Here is a tiny trained network, its code and every weight. The questions are about switching its units off for an input and a class, where a switched-off unit gives its printed mean instead of its output.

import numpy as np


def w(rows, s, z=0):
    codes = np.array(rows[::2]) - 128.0
    scale = np.full(codes.shape[1], s)
    scale[-1] = z or s
    return codes * scale


def f(y):
    return y / 2 * (1 + np.tanh(0.7978845608 * (y + 0.044715 * y**3)))


def log_softmax(a):
    a = a - a.max(-1, keepdims=True)
    return a - np.log(np.exp(a).sum(-1, keepdims=True))


def net(x, mask):
    res = np.array(x, float).reshape(1, 8) / 4 @ E
    y = f(res @ A[0][:, :-1].T + A[0][:, -1])
    res = res + np.where(mask, y, B[0][:, -1]) @ B[0][:, :-1]
    return log_softmax(res[-1] @ U[:, :-1].T + U[:, -1])


A, B = {}, {}
E = w([
[138,158,26,255,186,77],'x0',
[126,128,127,127,127,128],'x1',
[47,25,73,70,110,52],'x2',
[53,95,133,188,104,231],'x3',
[128,130,129,126,129,128],'x4',
[89,175,54,28,253,176],'x5',
[149,38,201,164,238,136],'x6',
[20,208,220,131,147,48],'x7',
],0.0067)
A[0] = w([
[101,155,190,130,121,59,83],'N0',
[125,126,94,184,154,90,121],'N1',
[65,30,90,65,134,89,35],'N2',
[243,189,163,110,145,92,135],'N3',
[127,134,178,64,49,155,98],'N4',
[117,157,102,210,161,77,85],'N5',
[76,79,119,109,112,100,49],'N6',
[98,115,172,57,100,156,61],'N7',
[108,144,135,100,193,148,2],'N8',
[123,138,85,51,161,137,119],'N9',
[115,157,70,190,153,90,14],'N10',
[143,174,180,114,119,191,128],'N11',
[108,173,49,104,64,128,6],'N12',
[137,132,117,169,55,90,118],'N13',
[59,155,223,135,127,71,94],'N14',
[90,62,90,86,109,118,80],'N15',
[201,146,147,42,136,33,194],'N16',
[96,166,136,129,136,90,102],'N17',
[229,95,121,223,57,22,99],'N18',
[134,172,51,93,62,123,157],'N19',
[185,187,166,114,139,98,63],'N20',
[106,204,78,107,238,183,96],'N21',
[122,11,153,161,213,109,125],'N22',
[99,170,67,147,56,135,128],'N23',
[43,150,190,175,140,130,125],'N24',
[157,195,158,143,133,188,69],'N25',
[198,96,86,144,74,172,70],'N26',
[128,134,94,76,167,142,90],'N27',
[121,120,83,188,146,116,127],'N28',
[142,132,168,51,92,138,82],'N29',
[157,85,204,51,125,143,115],'N30',
[134,98,158,151,99,117,119],'N31',
[171,156,164,167,182,178,106],'N32',
[45,196,163,159,171,104,86],'N33',
[171,90,214,186,115,99,104],'N34',
[104,159,98,107,64,131,118],'N35',
[74,48,74,143,111,63,54],'N36',
[34,140,129,148,95,254,164],'N37',
[104,203,85,127,42,179,76],'N38',
[95,85,112,88,121,52,76],'N39',
[108,132,98,62,177,162,72],'N40',
[145,183,72,107,191,141,81],'N41',
[73,107,149,188,130,202,156],'N42',
[231,38,89,110,166,171,103],'N43',
[112,163,107,101,65,141,127],'N44',
[86,101,94,111,114,106,106],'N45',
[123,84,178,97,149,157,137],'N46',
[173,121,185,150,48,121,38],'N47',
],0.0097,0.0054)
B[0] = w([
[162,72,109,91,81,167,180],'N0',
[84,160,60,114,218,182,171],'N1',
[153,209,136,180,68,111,197],'N2',
[113,114,74,173,91,37,210],'N3',
[60,150,64,153,216,204,192],'N4',
[46,151,65,90,167,204,186],'N5',
[139,191,122,147,106,146,148],'N6',
[113,152,81,158,154,182,168],'N7',
[124,126,182,115,97,160,142],'N8',
[83,98,167,144,102,133,182],'N9',
[95,134,60,130,198,253,156],'N10',
[116,197,69,142,98,96,175],'N11',
[174,146,173,132,157,145,153],'N12',
[79,122,191,115,153,151,182],'N13',
[197,109,96,41,122,183,213],'N14',
[141,202,84,128,79,147,170],'N15',
[127,11,78,209,158,70,242],'N16',
[136,89,95,104,128,149,152],'N17',
[43,97,173,131,99,174,254],'N18',
[155,134,216,72,214,75,197],'N19',
[167,118,107,152,112,111,158],'N20',
[56,74,219,131,37,148,222],'N21',
[187,205,212,91,169,70,230],'N22',
[146,138,146,97,163,96,182],'N23',
[158,77,102,85,108,124,198],'N24',
[163,222,121,201,61,119,164],'N25',
[174,86,91,37,94,196,184],'N26',
[72,90,188,146,75,167,159],'N27',
[96,175,84,74,161,142,172],'N28',
[70,124,70,190,172,211,171],'N29',
[54,187,66,118,212,178,203],'N30',
[79,115,174,131,142,135,156],'N31',
[167,246,136,134,102,82,185],'N32',
[246,58,115,53,80,200,199],'N33',
[71,158,166,112,116,128,205],'N34',
[181,122,171,132,178,81,164],'N35',
[138,248,141,158,79,133,184],'N36',
[137,13,88,195,135,17,219],'N37',
[134,153,178,111,147,97,180],'N38',
[166,173,94,182,39,105,174],'N39',
[91,107,195,145,76,142,173],'N40',
[68,116,152,157,106,150,175],'N41',
[143,52,80,167,144,54,195],'N42',
[143,96,112,36,113,136,228],'N43',
[164,138,152,110,206,106,165],'N44',
[183,171,172,179,109,127,152],'N45',
[144,202,111,145,199,106,176],'N46',
[82,105,169,131,108,178,180],'N47',
],0.0061,0.0079)
U = w([
[127,115,144,138,113,119,249],'0',
[73,152,82,157,194,193,90],'1',
[52,90,255,148,53,165,58],'2',
[233,71,110,39,49,184,75],'3',
[183,220,126,216,34,105,97],'4',
[128,101,150,147,128,104,206],'5',
[180,150,252,119,233,76,97],'6',
[125,25,85,230,130,40,93],'7',
],0.0097,0.016)

Each question gives the input, the list of numbers given to net, and the class t.
The units are the neurons (one row each of A and B). Each row of codes is followed by its name. A weight is (code - 128) times the scale printed after its matrix; where a second scale follows, it is the last column's (A, B and U).
mask holds one flag per neuron, in row order. A switched-off neuron (its flag False) gives its mean, the last column of its row in B, instead of its output. The means were averaged over made-up inputs and are rounded, as every weight is.
A unit's drop is (log p(t) with every unit on - log p(t) with that unit switched off) / (log p(t) with every unit on - log p(t) with every unit switched off).
The circuit of an input: a set's keep is (log p(t) with only the set's units on - log p(t) with every unit switched off) / (log p(t) with every unit on - log p(t) with every unit switched off). Starting from the 12 units with the biggest drops (on a tie, the unit counted first), units are removed one at a time, each time the one whose removal leaves the highest keep (on an exact tie, the one counted first), for as long as the keep stays at least 0.8.
circuit, biggest first: the units of the circuit, biggest drop first
most important unit: the unit with the biggest drop
k most important neurons: the k neurons with the biggest drops, biggest first
input [-5,4,2,-1,-4,-6,7,0], class 6: 2 most important neurons => [N22; N46]
input [5,4,-3,-5,-3,-3,4,4], class 1: circuit, biggest first => [N5; N1]
input [3,0,1,2,-4,-7,0,5], class 2: most important unit => N18
input [-7,5,3,-3,-4,5,5,8], class 3: circuit, biggest first => [N14; N33]
input [7,5,7,-7,6,-1,-6,-7], class 1: circuit, biggest first => [N10; N1]
input [8,6,-6,-7,7,-5,5,-4], class 1: circuit, biggest first => [N5; N1]
input [-7,3,6,4,3,-7,3,7], class 1: circuit, biggest first => [N4; N30; N7]
input [-7,0,-8,5,-2,6,5,7], class 4: circuit, biggest first => [N25; N11]
input [5,-1,7,2,-6,7,-5,6], class 2: circuit, biggest first => [N21; N40]
input [0,2,5,0,-5,-5,6,-1], class 6: 2 most important neurons => [N22; N21]
input [-1,-5,3,6,4,4,2,1], class 7: circuit, biggest first => [N37; N42]
input [-8,-5,-7,-5,-7,-1,8,6], class 1: circuit, biggest first => [N30; N29; N4]
input [5,0,2,8,-7,5,-7,-2], class 7: 3 most important neurons => [N37; N22; N42]
input [8,-3,-8,-4,2,-7,0,4], class 1: most important unit => N5
input [4,-5,-4,1,7,-6,6,-8], class 3: 2 most important neurons => [N26; N43]
input [-6,3,-1,-5,6,-2,2,3], class 1: circuit, biggest first => [N30; N4; N29]
input [-8,-2,2,7,4,2,8,7], class 1: 2 most important neurons => [N30; N7]
input [1,-7,0,-7,5,5,8,8], class 3: 3 most important neurons => [N33; N14; N0]
input [1,1,4,-1,-3,-7,-7,6], class 2: 2 most important neurons => [N18; N13]
input [-6,1,-8,2,5,6,1,4], class 4: 2 most important neurons => [N25; N11]
